In the rows, 128 means zero.
Each row of numbers belongs to one of the things below and depends on some of the facts about them. Some rows are named. Which thing is each other row?

Some rows with their names:
123 123 126 126 123 126 127 125 125 134 127 134 128 126 147 140 135 123 124 125 128 125 125 134 122 133 125 131 138 127 120 130: gitorum
125 127 127 125 129 129 128 133 127 126 127 123 128 130 122 121 124 126 129 123 126 127 134 126 130 124 135 126 125 127 121 122: zepugil
123 133 153 124 123 132 127 124 125 124 125 123 126 121 163 118 120 159 159 119 173 122 123 134 155 129 127 132 123 148 112 121: zadra
137 131 127 118 122 125 133 123 155 121 127 126 135 119 117 137 123 127 125 171 157 142 147 157 121 142 134 116 121 145 199 119: trobrer
122 123 134 129 123 125 127 124 124 123 126 150 125 123 159 119 128 150 134 122 162 121 123 139 125 125 123 122 123 143 114 122: tridriskas
129 124 126 125 128 127 127 125 128 128 128 122 129 123 140 121 133 122 126 122 125 127 134 129 125 124 132 124 125 127 119 122: nugetrul
131 136 129 128 132 128 131 125 125 123 127 123 126 133 119 123 123 133 126 123 125 131 125 126 136 125 124 124 125 126 127 126: donel
124 136 130 124 129 131 128 125 129 124 128 122 132 140 124 122 123 127 129 123 128 131 129 126 127 132 133 133 126 126 123 121: klavuk
123 129 130 125 124 126 128 129 124 134 127 137 126 137 124 144 123 131 125 135 136 125 125 127 124 145 125 136 136 126 122 138: dasku
139 128 130 125 123 132 129 138 126 133 127 125 140 121 117 122 123 131 157 131 125 127 131 125 130 123 124 131 138 127 128 134: drifle
130 128 126 133 134 126 128 125 129 123 127 123 126 125 119 121 127 130 126 123 125 126 125 127 125 124 124 123 124 126 127 121: falubro
123 129 130 125 124 126 128 130 125 134 127 138 126 136 123 145 123 132 125 135 135 126 125 127 124 145 125 137 136 127 123 139: drubi
124 125 127 125 129 128 128 134 127 125 128 123 128 130 122 121 125 126 130 123 126 127 134 126 130 124 135 126 125 127 121 122: varan
131 125 126 125 127 129 127 125 129 129 127 122 130 121 138 121 129 123 125 122 125 127 131 128 124 124 131 126 125 127 120 123: vere
123 123 127 133 123 125 128 125 125 123 127 143 126 136 131 133 136 131 125 140 128 126 124 127 124 128 124 123 129 126 128 126: fleze
127 129 127 128 130 126 128 125 128 123 128 123 126 131 122 121 129 129 127 124 125 129 126 126 132 124 125 122 124 127 125 122: stilus
130 134 128 128 132 127 130 125 125 124 127 123 126 134 119 122 124 132 126 123 125 130 125 127 134 125 124 123 125 126 124 123: tekom
123 128 126 127 124 128 127 124 136 123 132 121 138 138 153 122 124 122 126 122 125 131 128 128 124 124 134 131 134 126 121 119: vagrar
129 133 131 125 131 131 128 131 125 129 127 122 127 132 119 123 123 130 126 123 127 129 131 126 135 131 131 131 125 127 121 129: skodrater

Some facts about the things:
ω(biklo, plutru); ω(brabre, disus); ω(bralo, driken)
ω(britrubak, pebrok); ω(broklen, drubi); ω(brostam, tuplur)
ω(bruko, plutru); ω(bulen, satal); ω(dasku, sistom)
ω(disus, skofi); ω(donel, pliplas); ω(doskor, raskestel)
ω(drifle, satal); ω(driklu, stabros); ω(drisi, stabros)
ω(dugrera, klavuk); ω(falor, pogopla); ω(falubro, klostiskul)
ω(fepli, flemol); ω(flamu, gufipler); ω(fleti, zasi)
ω(fleze, gise); ω(flibratra, pebrok); ω(flifeflas, stabros)
ω(flodrim, fepli); ω(floman, plastim); ω(fofer, gufipler)
ω(fusik, drisi); ω(gazem, lozo); ω(giklon, raskestel)
ω(ginil, stegrak); ω(gise, bapes); ω(gitorum, padi)
ω(gofodon, driken); ω(gokim, vuskar); ω(gotake, zasi)
ω(gozar, vaso); ω(graru, drubi); ω(gratredos, fepli)
ω(grini, griskeske); ω(gufipler, griskeske); ω(keropun, drifle)
ω(kezol, griskeske); ω(klagoge, gufipler); ω(kledek, gofodon)
ω(klidrofel, pebrok); ω(klipo, bruplotul); ω(klostiskul, drubi)
ω(klove, stezani); ω(kugamal, stezani); ω(laplunuk, dasku)
ω(lasek, zadra); ω(lebriven, bruplotul); ω(lefle, troskar)
ω(livuk, driken); ω(lozo, raskestel); ω(luduk, gotake)
ω(makonan, stegrak); ω(mebran, driken); ω(miplepa, skofi)
ω(nugetrul, pletrok); ω(padi, skodrater); ω(pigrar, skofi)
ω(piplom, bivipler); ω(plastim, zadra); ω(pleres, gufipler)
ω(pletrok, tekom); ω(ploskar, fepli); ω(plutru, klavuk)
ω(pupan, skama); ω(ralam, piplom); ω(selo, satal)
ω(sigo, pogopla); ω(skila, sistom); ω(sofe, kezol)
ω(soku, vaso); ω(sotrur, satal); ω(stegrak, tuplur)
ω(stezani, sistom); ω(stikogril, pletrok); ω(stilus, piplom)
ω(stinodrel, klavuk); ω(stuni, gufipler); ω(stuzam, lasek)
ω(sude, zasi); ω(suskis, zasi); ω(suvedran, graru)
ω(tibak, pliplas); ω(tiflum, drifle); ω(tosti, flifeflas)
ω(tovon, brobrar); ω(tratus, drifle); ω(trefen, bapes)
ω(tridriskas, tuplur); ω(trirefun, driken); ω(trobrer, tekom)
ω(trusos, padi); ω(vadapos, suskis); ω(vagrar, plutru)
ω(varan, vuskar); ω(vaso, pebrok); ω(venul, fepli)
ω(vere, skodrater); ω(vozal, gise); ω(vufir, pletrok)
ω(zakek, satal); ω(zepugil, donel); ω(ziplodrum, stegrak)
ω(zopon, brobrar); ω(zuza, drifle); Ψ(bapes, tuplur)
Ψ(bapes, varan); Ψ(biklo, ziplodrum); Ψ(bivipler, pletrok)
Ψ(brabre, gazem); Ψ(bralo, tosti); Ψ(dasku, suvedran)
Ψ(doskor, gufipler); Ψ(driken, vufir); Ψ(driken, sotrur)
Ψ(driken, gazem); Ψ(driken, trirefun); Ψ(driklu, gozar)
Ψ(driklu, skodrater); Ψ(driklu, klove); Ψ(drubi, zuza)
Ψ(dugrera, vufir); Ψ(falor, ginil); Ψ(fleze, tekom)
Ψ(flifeflas, stinodrel); Ψ(fofer, zadra); Ψ(gitorum, laplunuk)
Ψ(gokim, keropun); Ψ(gokim, gratredos); Ψ(gotake, flibratra)
Ψ(klagoge, stikogril); Ψ(kledek, drisi); Ψ(kledek, rebaskan)
Ψ(kledek, tiflum); Ψ(klipo, stuni); Ψ(klipo, fepli)
Ψ(klostiskul, ziplodrum); Ψ(kugamal, sistom); Ψ(livuk, flemol)
Ψ(livuk, stabros); Ψ(livuk, bruko); Ψ(luduk, gozar)
Ψ(luduk, makonan); Ψ(piplom, skama); Ψ(plastim, satal)
Ψ(ploskar, pigrar); Ψ(pupan, klidrofel); Ψ(pupan, zakek)
Ψ(ralam, trobrer); Ψ(raskestel, flamu); Ψ(sofe, donel)
Ψ(stegrak, trusos); Ψ(stegrak, flamu); Ψ(sude, trobrer)
Ψ(tovon, bulen); Ψ(tridriskas, zadra); Ψ(troskar, broklen)
Ψ(venul, disus); Ψ(venul, fepli); Ψ(vozal, vagrar)

Which thing is each row?
No name comes twice in this set of rows, the named rows included.
122 143 126 155 123 130 127 128 149 164 126 121 125 118 115 116 197 118 122 136 124 125 147 127 121 123 124 139 123 127 121 172 -> ziplodrum

The same things again, as new rows of numbers:
Some rows with their names:
138 132 127 123 126 131 134 132 151 138 137 118 128 144 144 111 107 120 166 131 136 130 162 123 134 135 136: sotrur
128 121 132 129 129 130 117 128 136 134 131 153 134 124 136 132 128 122 129 133 127 129 123 119 130 131 132: ralam
140 139 133 124 117 118 123 139 149 134 141 152 136 131 139 112 108 128 142 131 136 124 148 121 131 142 142: brabre
135 109 124 130 135 145 130 129 130 125 135 119 131 123 132 136 127 121 146 131 132 133 133 116 127 126 124: klidrofel
137 116 124 125 139 135 124 123 122 133 121 110 140 127 132 131 129 122 122 124 138 128 130 123 124 131 135: griskeske
129 120 128 125 135 118 113 126 122 127 138 130 139 130 132 136 123 124 120 125 127 127 127 119 123 137 136: bivipler
109 125 120 152 114 108 110 121 110  91 108 166 147 134 132 119 131 123 114 130 115 121 140 136 114 131 139: venul
125 111 113 123 141 168 132 115 146 143 124 114 123 154 144 131 124 115 157 132 124 138 130 120 131 120 121: tiflum
129 124 134 129 130 123 116 128 137 132 130 146 134 124 137 132 125 123 132 133 129 131 126 118 128 129 131: vozal
105 141 125 133 125 111 118 120 118  96  96 162 136 138 140 127 139 124 123 138 129 123 131 139 111 134 134: klipo
123 117 122 127 138 145 124 123 138 133 127 130 131 141 143 128 122 117 142 134 122 132 126 123 136 127 127: selo
135 111 125 130 135 143 129 130 129 126 136 117 131 126 133 135 127 123 146 131 133 133 134 118 129 127 125: tosti
127 112 124 130 132 141 125 129 135 133 133 139 135 121 138 130 131 121 137 132 124 128 129 120 131 133 127: giklon
131 125 136 126 129 122 114 125 138 132 130 147 131 125 133 135 128 120 134 134 131 136 131 119 125 127 131: gitorum
136 117 137 122 130  97 116 124 134 137 131 159 137 130 134 146 121 125 117 130 124 123 133 119 125 134 134: stegrak
119 125 112 136 140 156 141 121 113  97  76 115 140 132 137 118 145 122 124 136 148 120 132 149 119 124 132: stuni
129 124 129 128 129 130 118 128 138 132 131 149 136 126 137 133 126 124 131 133 128 131 121 120 128 130 132: falor
130 126 140 128 129 121 112 127 137 137 130 157 134 126 136 135 126 120 129 135 127 132 120 116 128 130 134: livuk
135 117 117 121 129 125 122 121 132 136 132 125 140 131 133 138 136 127 134 125 132 135 133 119 118 134 130: gofodon

Name these rows:
No name comes twice in this set of rows, the named rows included.
145  96 115 148 122 136 121 127 128 125 143 123 144 122 127 131 123 121 146 124 126 139 145 116 128 119 131 -> gratredos
132 113 136 131 134 124 127 130 136 131 126 142 131 120 136 137 123 122 135 134 126 126 139 123 134 130 126 -> brostam
143 109 120 126 145 154 132 123 120 132 113  92 142 126 131 129 132 121 124 124 146 126 131 127 128 128 134 -> gufipler
119 117 120 121 144 146 120 117 128 138 130 111 131 148 141 130 119 118 131 125 117 126 131 124 129 135 129 -> drifle
111 118 110 125 134 131 129 117 103  89 112 118 132 139 131 133 145 123 129 128 134 125 152 136 105 134 128 -> disus
139 149 138 118 114  99 114 137 146 142 138 159 140 132 137 112 109 129 126 122 132 119 146 121 123 152 150 -> driken
121 130 141 125 136 140 109 135 124 121 142 135 127 117 133 126 130 119 134 134 132 137 113 109 126 131 131 -> biklo
121 106  99 145 123 125 128 116  97  89 116 106 146 140 127 130 139 126 134 123 129 128 156 136 105 129 133 -> fepli
126 120 124 126 135 154 127 133 128 129 139 109 129 113 135 127 143 122 153 131 137 142 118 111 123 133 124 -> vagrar
125 117 133 126 140 134 118 130 113 125 144 108 134 120 130 130 130 121 129 124 127 129 129 115 124 140 131 -> klavuk

The same things again, as new rows of numbers:
Named rows:
124 123 123 127 134 126 131 134 139 127 130 133 129 140 137 131 131 127 123 131 128 124 126 120 124 122 136 130 131 134 129 139 133 125 128 134: gofodon
124 123 123 127 133 125 131 134 140 126 129 133 128 142 138 132 131 127 123 130 128 125 127 122 124 121 136 131 132 135 130 141 133 124 129 133: pebrok
153 129 153 164  88 157 113 141  76 112 136 162 113  56  89 117 155 124 147 141 103 109 137 128 151 146 102 110 149 147 159 147 140 127 160 144: zuza
136 153 132 113 111 127 140 125 103 111 130 111 131 142 122 117 136 139 147 116 132 143 130 118 124 133 133 121 130 117 137 128 129 112 115  91: grini
117 107 150 164  96 112 168  68  79 128 118 110 107 114 154 117 124 123 142 156 150  98 132 118 133 145 144 144 129  80 102  67  94 125 149 157: vagrar
146 122 144 144  92 147 108 142  94 117 136 159 121  74  93 125 131 123 126 138 107 129 126 114 142 142 105 116 146 147 147 157 137 119 158 129: drifle
124 121 112 115 123 120 125 131 145 128 134 142 133 148 112 137 100 124 113 138 130 143 117 104 122 137 126 126 119 133 122 147 129 117 138 108: fleze
125 123 124 126 134 124 131 133 139 127 130 133 128 140 135 131 132 127 123 131 129 125 126 121 124 122 135 131 131 134 129 139 133 125 127 132: lozo
160 140 156 180 186  77  66 116 111  97 136 152 155  70 192 105 159 138 136  59 116 147 115 171 136  99 153 116 100 140 108 102  99 155  97 168: vufir
125 122 124 127 133 125 129 133 139 128 130 131 128 141 139 132 131 127 123 130 128 124 126 121 124 121 135 131 132 135 130 141 133 124 129 133: zasi
128 131 137 137 132 136 141 129 117 124 126 129 127 114 146 124 155 129 142 131 126 107 139 143 130 119 142 129 131 131 139 109 134 138 117 147: pigrar
102 144 158 119  98 157  96 147 175 196  99  57 108 101 153 143 178 138 126 154 152 158 119 169 143 111 149 133 161 156  71 104 126 142 107 163: skodrater
160 106 149 108  91 165 150  51  90 116 136 162  76  54 120 107  75 143 152 116 102 110 110 165 152 158 147 126 158 136 138 168 145 133 146 162: tiflum
147 157  91 130 124 154  98 143 119 100  76 152 141 136  82 112 107 118 137 162 104 102 119 138 123  99 127 148 135 156 155  65 123 173  97 117: flemol
131 125  98 175  90 128 155  90  81 102  77 152 121 125  89 107 103 111 136 167 126  97 112 116 124 106 130 152 138 153 127  63  93 153 117 126: bruko
137 146  84 114 102 129  82 141 163 100  79 163 146 156  80 115  75 110 109 165 108 151 107  98 117 105  99 140 123 157 141 103 102 133 113  82: livuk
 98 133 156 102  91 147  75 148 189 205 128  86 119 150  96 150 151 134 108 160 156 161 107 104 132 140 126 126 159 156  70 152 112 114 133 116: driklu
157 104 120 103 150 158 162  45 161 132 123 131  77  85 200 109  75 143 146 104 116 105 110 180 132 151 159 147 152 115 116 166 144 142 103 166: drisi
 93 163 152 135  92 121 156 137  71 106 138  52 152 133 175 134 180 140 176 115 152 108 163 107 127 119 149 106 107  64 174  70 141 108 106  96: flamu

Rows to name:
No name comes twice in this set of rows, the named rows included.
153 159 157 157 177 143 170 139  71 110  96  48 151 153 167 106 164 143 144  61 113 121 162 200 130 150  91 116 148  90 113 165 101 115 134  81 -> stuni
158 104 122 104 148 158 163  45 155 130 126 131  76  81 198 108  76 143 147 104 117 106 110 180 133 153 158 147 151 113 115 164 144 144 103 164 -> rebaskan
 81 126 121 130 107 102 125 144 121 139 138 130 152 152 136 151 164 112 126 149 150 125 149  98 120 130 132 110  98  85 156 114 140 110 152 126 -> raskestel
150 130 152 165  88 158 114 140  75 112 136 163 115  57  91 118 156 124 150 145 103 106 140 124 151 146 105 110 148 146 161 141 141 127 159 145 -> keropun
122 115 146 150 108 124 160 100  89 125 123 120 116 113 151 120 139 127 142 146 141 102 136 128 132 135 141 137 129 103 119  77 104 131 133 152 -> stinodrel
138 152  87 153 115 147 104 141 135 100  77 156 138 131  90 109 140 116 135 162 106 101 116 137 121  97 130 146 144 157 160  72 114 163  96 113 -> stabros
157 102  94 101 134 148 154  42 181 136 136 150  78 141 144 116  68 142 110 117 123 155 107 110 123 157 154 142 136 114  91 168 143 116 128 123 -> kledek
 74 138  92 109 117  95 117 141 165 198 138 142 150 139 102 152 167 109 115 141 157 141 153  99 125 150  91 104  91  86 165  85 137 108 118  94 -> stegrak
100 132 156 103  94 147  78 148 186 201 126  85 118 149 105 149 156 134 108 158 155 161 107 109 131 134 131 128 159 157  71 150 116 117 131 126 -> luduk
161 126 153 171 141  78  58 138  92 102 136 143 119  57  95 106 120 129 150  59 109 151 132 187 147 100  86 133 143 114 153 124 104 112 145 168 -> sotrur

